Facts:
vebrogrer	Π	874; fubigul	Π	874; zevin	Π	310; tifu	Π	80; grebuvul	Π	188; klusko	Π	916; vugusu	Π	404
driskom	Π	404; brulok	Π	404; batan	Π	874; kiskes	Π	80; dreme	Π	130; stebabe	Π	80; klukuvi	Π	874
dukem	Π	916; vetras	Π	80; kagrak	Π	80; rugem	Π	310; bribom	Π	80; drarul	Π	404; futrik	Π	188
broklom	Π	874; zutibruk	Π	80; febres	Π	916; zeplim	Π	916; zitrol	Π	188; klifefol	Π	80; sastires	Π	130
teklam	Π	130; fleklon	Π	188; petrimar	Π	310; gaplum	Π	916; fitri	Π	310; barikles	Π	310; pipluzok	Π	188
gribidrin	Π	874; brife	Π	916; gagrur	Π	874; kiplakar	Π	188; bavonok	Π	916; lizul	Π	916; stize	Π	188
drenos	Π	80; mogros	Π	404; stumu	Π	130; vadran	Π	916; fonan	Π	310; zomo	Π	874; flote	Π	874
plabi	Π	916; bebil	Π	130; lustel	Π	80; fupla	Π	188; klutegrus	Π	130; grakun	Π	130; gekel	Π	80
gabrasi	Π	874; nobuze	Π	404; gelal	Π	404; sunas	Π	874; skozuse	Π	80; stuter	Π	80; staduklum	Π	80
brudrul	Π	130; drasti	Π	310; skegro	Π	916; brugefle	Π	130; tetek	Π	188; patri	Π	188; truplak	Π	188
kedrus	Π	188; vimatrul	Π	130; vodra	Π	310; lugal	Π	130; gilakor	Π	188; tuklak	Π	874; kodri	Π	130
sibik	Π	404; gefli	Π	188; stotaman	Π	188; bripos	Π	130; greluk	Π	916; riza	Π	80; zodrul	Π	874
gretro	Π	874; gostal	Π	188; flezu	Π	130; dastiflem	Π	916; kletor	Π	188; stalu	Π	916; pobu	Π	916
kobon	Π	404; bonom	Π	188; klami	Π	874; rimega	Π	404; fitretin	Π	874; skostek	Π	404; plena	Π	874
zoliku	Π	130; zuplol	Π	310; pluda	Π	916; griflis	Π	130; pote	Π	310; devuk	Π	310; mabim	Π	130
ketrar	Π	130; gripir	Π	874; vugruk	Π	404; raten	Π	130; moskiplu	Π	916; stedum	Π	874; grokloflem	Π	80
gruner	Π	404; fefus	Π	130; fezos	Π	310; stubrok	Π	874; besus	Π	310; brenugra	Π	188; dugri	Π	874
riplu	Π	916; brebe	Π	80; sedrel	Π	80; drumon	Π	130; revor	Π	874; lovu	Π	874; lufik	Π	916
vezorun	Π	916; dolak	Π	310; skitron	Π	130; fedril	Π	916; brobu	Π	130; stevedro	Π	188; tastos	Π	130
brusul	Π	130; buke	Π	916; lopidrum	Π	80; lames	Π	80; pegre	Π	874; bedrek	Π	310; logru	Π	310
stulor	Π	916; trapok	Π	916; foseru	Π	188; zodi	Π	404; saplim	Π	310; flofliskam	Π	80; gustum	Π	404
lebrum	Π	874; pifegul	Π	130; fivagrin	Π	916; bonir	Π	874; varitu	Π	916; plinon	Π	874; laski	Π	130
zikas	Π	310; dufer	Π	874; doston	Π	310; momu	Π	310; griski	Π	130; nibe	Π	188; druklas	Π	80
flidan	Π	130; zevin	χ	sedrel; tifu	χ	dolak; klusko	χ	flezu; vugusu	χ	zomo; driskom	χ	skozuse; dreme	χ	patri
stebabe	χ	brobu; klukuvi	χ	lovu; vetras	χ	varitu; kagrak	χ	fupla; rugem	χ	stotaman; bribom	χ	vetras; drarul	χ	kletor
futrik	χ	besus; zitrol	χ	lopidrum; klifefol	χ	fitretin; sastires	χ	stebabe; teklam	χ	pluda; fleklon	χ	zodi; petrimar	χ	mogros
gaplum	χ	fedril; fitri	χ	bebil; pipluzok	χ	lebrum; kiplakar	χ	gabrasi; drenos	χ	vezorun; mogros	χ	lustel; stumu	χ	zuplol
vadran	χ	tastos; zomo	χ	pote; flote	χ	brebe; bebil	χ	driskom; lustel	χ	riza; klutegrus	χ	griski; gabrasi	χ	plinon
nobuze	χ	kagrak; skozuse	χ	riplu; stuter	χ	pipluzok; brudrul	χ	petrimar; skegro	χ	vadran; brugefle	χ	zodrul; patri	χ	klami
truplak	χ	pifegul; vimatrul	χ	lugal; lugal	χ	fezos; sibik	χ	drarul; riza	χ	lames; zodrul	χ	gaplum; gostal	χ	buke
flezu	χ	nibe; kletor	χ	bribom; klami	χ	bripos; fitretin	χ	plena; plena	χ	gostal; zoliku	χ	dreme; zuplol	χ	drenos
pluda	χ	rugem; griflis	χ	grokloflem; raten	χ	pegre; fefus	χ	klifefol; fezos	χ	gripir; besus	χ	saplim; riplu	χ	dugri
brebe	χ	gruner; sedrel	χ	lufik; lovu	χ	skostek; lufik	χ	klutegrus; vezorun	χ	klukuvi; dolak	χ	futrik; fedril	χ	stize
brobu	χ	vugusu; stevedro	χ	klusko; brusul	χ	zevin; buke	χ	skegro; lopidrum	χ	stumu; lames	χ	brusul; pegre	χ	zoliku
stulor	χ	zitrol; zodi	χ	sastires; saplim	χ	vugruk; flofliskam	χ	brugefle; pifegul	χ	teklam; varitu	χ	fitri; plinon	χ	brudrul
doston	χ	fleklon; griski	χ	sibik; nibe	χ	griflis; druklas	χ	sunas; fubigul	Φ	flofliskam; zevin	Φ	bonom; tifu	Φ	zuplol
tifu	Φ	flofliskam; tifu	Φ	drumon; tifu	Φ	lustel; klusko	Φ	stotaman; vugusu	Φ	doston; brulok	Φ	flidan; brulok	Φ	kodri
batan	Φ	stubrok; batan	Φ	drumon; kiskes	Φ	besus; kiskes	Φ	drumon; dreme	Φ	flofliskam; dukem	Φ	brulok; vetras	Φ	saplim
vetras	Φ	bebil; vetras	Φ	vugruk; rugem	Φ	dreme; rugem	Φ	moskiplu; drarul	Φ	logru; zutibruk	Φ	zuplol; febres	Φ	kodri
zeplim	Φ	klusko; zeplim	Φ	lustel; klifefol	Φ	skegro; fleklon	Φ	stubrok; barikles	Φ	gustum; pipluzok	Φ	tastos; gribidrin	Φ	fubigul
gribidrin	Φ	laski; kiplakar	Φ	laski; lizul	Φ	stotaman; drenos	Φ	flidan; drenos	Φ	grokloflem; fonan	Φ	plabi; fonan	Φ	moskiplu
bebil	Φ	tetek; lustel	Φ	dreme; grakun	Φ	stotaman; grakun	Φ	zeplim; grakun	Φ	truplak; skozuse	Φ	gribidrin; skozuse	Φ	kodri
staduklum	Φ	gabrasi; staduklum	Φ	fonan; brudrul	Φ	bonom; drasti	Φ	plinon; skegro	Φ	dastiflem; skegro	Φ	fonan; tetek	Φ	stotaman
tetek	Φ	doston; tetek	Φ	drumon; truplak	Φ	dufer; kedrus	Φ	besus; kedrus	Φ	stedum; kedrus	Φ	bonom; vimatrul	Φ	kodri
vimatrul	Φ	dolak; vodra	Φ	riplu; vodra	Φ	rugem; lugal	Φ	stotaman; lugal	Φ	vezorun; gilakor	Φ	stotaman; gilakor	Φ	febres
tuklak	Φ	stotaman; tuklak	Φ	bedrek; kodri	Φ	doston; sibik	Φ	drasti; gefli	Φ	kodri; greluk	Φ	flofliskam; greluk	Φ	dolak
riza	Φ	stotaman; riza	Φ	stubrok; gretro	Φ	stotaman; gretro	Φ	flofliskam; gretro	Φ	drumon; gretro	Φ	lustel; kletor	Φ	stotaman
stalu	Φ	tuklak; stalu	Φ	momu; kobon	Φ	gefli; kobon	Φ	gekel; bonom	Φ	stotaman; klami	Φ	stotaman; klami	Φ	lebrum
rimega	Φ	pote; zoliku	Φ	dastiflem; zoliku	Φ	doston; zuplol	Φ	drumon; devuk	Φ	flofliskam; devuk	Φ	laski; mabim	Φ	dreme
ketrar	Φ	gribidrin; vugruk	Φ	bedrek; vugruk	Φ	lustel; raten	Φ	grakun; raten	Φ	vezorun; moskiplu	Φ	stotaman; stedum	Φ	gabrasi
grokloflem	Φ	stotaman; grokloflem	Φ	nobuze; grokloflem	Φ	moskiplu; grokloflem	Φ	stubrok; stubrok	Φ	dolak; riplu	Φ	plinon; riplu	Φ	vimatrul
riplu	Φ	logru; brebe	Φ	stotaman; brebe	Φ	bavonok; brebe	Φ	doston; sedrel	Φ	zuplol; drumon	Φ	kodri; revor	Φ	dreme
skitron	Φ	drumon; fedril	Φ	gekel; brobu	Φ	bonir; stevedro	Φ	flofliskam; tastos	Φ	tuklak; tastos	Φ	klami; buke	Φ	bavonok
buke	Φ	gretro; bedrek	Φ	batan; logru	Φ	doston; stulor	Φ	doston; trapok	Φ	drenos; saplim	Φ	stotaman; saplim	Φ	grokloflem
flofliskam	Φ	doston; gustum	Φ	fleklon; lebrum	Φ	stotaman; lebrum	Φ	logru; lebrum	Φ	dolak; bonir	Φ	fonan; bonir	Φ	drumon
plinon	Φ	stevedro; plinon	Φ	logru; zikas	Φ	dreme; zikas	Φ	pluda; dufer	Φ	doston; momu	Φ	brenugra; flidan	Φ	doston

Known rows:
grakun: [  8 -12  -5  -7   9   1   3  21   2   1   2  -7 -32  -1 -16  -9   2   8
   2 -18 -25  -2  -6  -8  -2   4]
greluk: [  1 -12   3  10 -10  -8   6  10  11  16  -1   3 -13   1  -5   6  -6 -12
   2   6 -20  20 -22  -7  -9   3]
klukuvi: [ -6  -4 -14   0  -6  -9  15   8  17  19 -32   0   8 -12   1   1  20  13
   3 -19  -3  -7  19  14   7   5]
bavonok: [ -8 -17  -8  -6  -2  -9  19   5  -8  22 -13  -7   1   5   8  13 -21 -18
  10 -16   2   0 -28  -9  14   5]
grebuvul: [  0  -2 -10  -1   7  -5   3  -3   9   9 -13   0 -14  -8 -20  -1  16   1
   0 -10  17   0  16  -2  12   5]
grokloflem: [ 23  -2 -19 -19   0  -6   2   6   1  12  -1  -2 -20  25  -9 -12   1  17
  12 -26 -16  13  -3  -9 -16  10]
pegre: [  5 -12 -15   7   4   0  23   5   3  28 -23  15   9 -14  -6   0  33   5
  12 -26   5   2  27  -4  -2   1]
skitron: [ 23  -9  -8  -1  -1   3  -8  11   4  -5  17   5 -21  -5 -12   8 -17  11
  -5  -8 -15   2  -1  -4   1  -2]
druklas: [  5   6 -28  -7  -3   2  19   2  15   8  12  16 -24  10   1   1  39 -22
 -14 -30   4   9  36 -21  27  -3]
brudrul: [  9 -16 -10 -10  -3   6 -11  15   5  -2  21  -8 -29  -5 -18  11   0  26
  -4  -7 -13 -15  12  -6   2  -5]
fubigul: [  9 -14 -12  -5 -12   1   5  16   6  15 -20  26  10   9   8   1  -7  -9
  -1  -3 -15   4  -2   8   3   4]
stuter: [  0   6 -18  -2 -21   8  10  -3  28   9 -13   0  -5  16 -10  -5  26  -2
 -10 -41  -6  -5  27   5  24  -1]
kagrak: [ 11   5 -22  -8   5  -9  19  -7  26  20 -13  17 -28  13   4  -5   9   7
  -8 -16   7  -5  35  -8  -5   1]
teklam: [ -2  -4 -11  -1   9  -2   5   5   6  13  -4   5 -17  -9 -17   0   6  12
  -2 -14   9  -1  19  12  14   5]
zitrol: [  0  -5  -7   1  -1  -4  -2  -4  19   6 -21  -4 -12 -11 -20   2  12   6
   4 -13  16  -8  17  10  11   3]
plabi: [  2 -15 -18   3 -11  -4   5  -3 -11  10   9  -6  12  -4   9  38 -23  13
   0  -9  21   1  -9 -13  19  -3]
trapok: [ -4 -14  -5   7  -8  -5   8   6   1  15   1  -7 -12   0   3  16   0  -2
   4  -9 -10  11 -18  -9  -7   2]
skozuse: [ 21  18  -9  -6 -18   1  -8   9  24  -1  -6  20 -18  30   0  -6   2  -2
 -20 -14 -23  25   5   5  -6   7]
vimatrul: [  9 -15  -2  -9  -6   8   2  20   4  -1   6  10 -20   3 -17  -9 -11 -16
  -6  -9 -26   4  -8   4  10  -2]
broklom: [ -5  -5 -15  -6   0  -3  13  10   9  19 -23   7   6  -7   6   4  21  15
   8 -14   5  -8  21   6   9   2]
dastiflem: [  0  -9 -16  -2  -5   0  14  -2 -13  16   1   4  12   3  11  31 -34  -4
   2  -9  20   4 -16 -10  24  -4]

Rows:
No name comes twice in this set of rows, the named rows included.
[ 27 -13 -12  -1 -35   9  -7   5  21  -1  13   6  -8  23 -19   1  11   8
  -9 -16 -38  10   8   1 -12  -5]	tifu
[ -5 -25   0  10 -23  -2   7   6   8   7   1  -2  -5   2  -4   6 -12  -7
  -3   0 -22   8 -20   5  -2  -7]	stulor
[ 21  -9 -11  -2  -8  -3 -16   6  14  -8  22  -9 -16  -8 -25  19   9  26
  -5   2  -2  12   8 -16 -13  -5]	kedrus
[ 15 -13 -17 -22   9  -2   0   1  -6   1  -1 -13 -12  -2 -14  16  -5   3
   2 -20   8 -10  -1 -18  16   2]	bonom
[ 19 -17 -18 -10 -19   2   3  15  -2   5   9   7  18  -2   9  25  -4  24
   2  -7 -11  -2   6  -3   3  -6]	bonir
[ 16 -14 -23 -22   7  15  -1   9 -16  -3  -2   8  -6   9  -3  12 -40 -10
   1 -25   5  -4 -11  -1  32  -1]	drumon
[ 21 -13 -26 -22 -14   5  18  -3  14   8 -23  17 -12  35   9  -1 -34 -38
  -6 -35 -21  -9  -5   1  23  -7]	flofliskam
[-12 -19 -12  -5   0  -6  27   5  -2  19 -24 -22  -4   5   5  11 -11  -4
  14 -32   4 -11 -27  -8  12   7]	vezorun
[ 10  -4  -4 -11  25   4  10  18  -4   5  -8 -10 -25  -2 -22 -12  15  13
  15 -28 -11  10  -1 -10  -4  10]	tastos
[  0  -9 -25 -40  22  -3  19   5 -23  11 -30 -16 -12  13  -3   9 -34 -22
  21 -39  17  -7 -26 -14  39  18]	stotaman
[ 15 -12 -27  -9 -10   3   2  10  -2   6   7  -2  19  -5   8  29   7  30
   4 -11   7 -10  15  -7   4  -1]	stedum
[ 13  -5  -8 -19  12   0  -1  16   2  -2   1  -6 -26   2  -9   1  -5   7
  -3 -20 -11   0  -8  -2   4   7]	bebil
[ -4  -9 -13 -15  12 -10  13   6   5  12 -24 -12 -21  -2 -18   1   7  -1
   9 -28  13  -4   4  -6  12   7]	brenugra
[  9   5 -27 -15  -8   1  12  -4  11  18 -21  18  -3  30  -2  -4  -6 -13
  -5 -34   4   6  19   4  22   4]	gekel

The same objects again, as new rows of numbers:
Known rows:
dastiflem: [-4 20 -8 -2 12  2 -7 -9 -6 -4 11  6 29]
fupla: [ -7  10  -4  -7   1  22   5 -13   4   2   4  10  -4]
flofliskam: [  3 -19  -5   6 -17  -8  -4  -1  -3 -18  -1  -3  14]
brugefle: [  1   0  -3 -13  -6  -1  -1   7  -7  -3  -2   6  -5]
devuk: [  5 -15   8   9   6  12   7  -3   7   2  -7  -3 -17]
dreme: [-2 -2  1 -8 -1  2 -1  4 -5 -2  2  4 -1]
rugem: [19 -5  1  7  6  3  3  2 -4 -5 -6  8 -5]
mabim: [-12 -12   8  -8  -1  12   3  -2   5   7   0  -5 -13]
moskiplu: [-12  13  -3  -5   7   6  -3  -8   4   5   6  -4  12]
zodi: [12  3 -1 -2  6 -9  5  3 -4  7  0  2 -4]
zutibruk: [-12 -25   5  13 -16   3   6  -7  15   2   5 -12  -5]
riza: [  8 -12  -2   4 -29  -2   5   7   8   8   7  -7 -14]
trapok: [-24   2   5  -3   1  12   1  -9  15  14   3 -13  -3]
tetek: [ 2  7  0  0  3  6 -1 -4  0 -3  2 -2  6]
kodri: [-2  0  3 -9 -6 -4 -3  5 -7 -8  0  4 -1]
momu: [ 56  18   0   4 -13 -15  28  37 -43 -17 -22 -23 -56]
pipluzok: [  2   3  10   6  -3  -4   5   7   2   7  -3 -25 -17]
zitrol: [-10   6  -1  -6  -8   1  -7   1  14 -12  -1  -5  -1]
gaplum: [-12  11  -5  -6   2   6  -2  -6   3  -1   3  -2   6]
vetras: [-20 -33   5  12  -9  -6   0  -2  10   6  -3 -14   4]
fitretin: [-2  0 -2  4  5 -2  0 -1  0  0 -1  3  6]

Rows:
No name comes twice in this set of rows, the named rows included.
[-11  -8  -1  -3  12 -12   5 -15   9   0  -7  11   2]	driskom
[ 15  19  -3   2  -4   4  13 -11   6 -10   9  14  -4]	plinon
[ 25  18  -9  -6  -6   3  16   0   0   0   5   9 -17]	mogros
[ 0 21 -7 -4  9 -1 -5 -3 -8 -6  4  5 21]	bavonok
[ -9 -26   5  14 -13   6   3   7   7  13   7 -20  -6]	sedrel
[  6 -15   4   6  14  -7  -4  -4  -1  -7 -13  10   1]	fitri
[ 13  -4  -4  10 -19  -5   3   8  -6  -3  10  -2   3]	lames
[ -1 -13  -9   3 -20   0   1  -6   0 -10   5   5   3]	kagrak
[ -3  -6   1  -3   2   5  11  -3  12  10  -2  -5 -19]	rimega
[ 12 -13   1  15 -15 -28  -8   6  -6 -13   0  -9  18]	stuter
[  8  13   5  -1 -16  15   9 -22  12 -21   0  -6 -10]	kiplakar
[ 25   6 -21 -17  -2  -3   2   5 -15 -15 -10  12   4]	nobuze
[  6 -11   0  14 -13 -19  -3   2  -1  -4   8  -1   9]	stebabe
[ -3 -11  -9   2 -18   8   9 -10   7   1  10  13  -5]	grokloflem
[ 26  -1  -1   3   3  -1   5  11 -12  -4 -10   5 -16]	bedrek

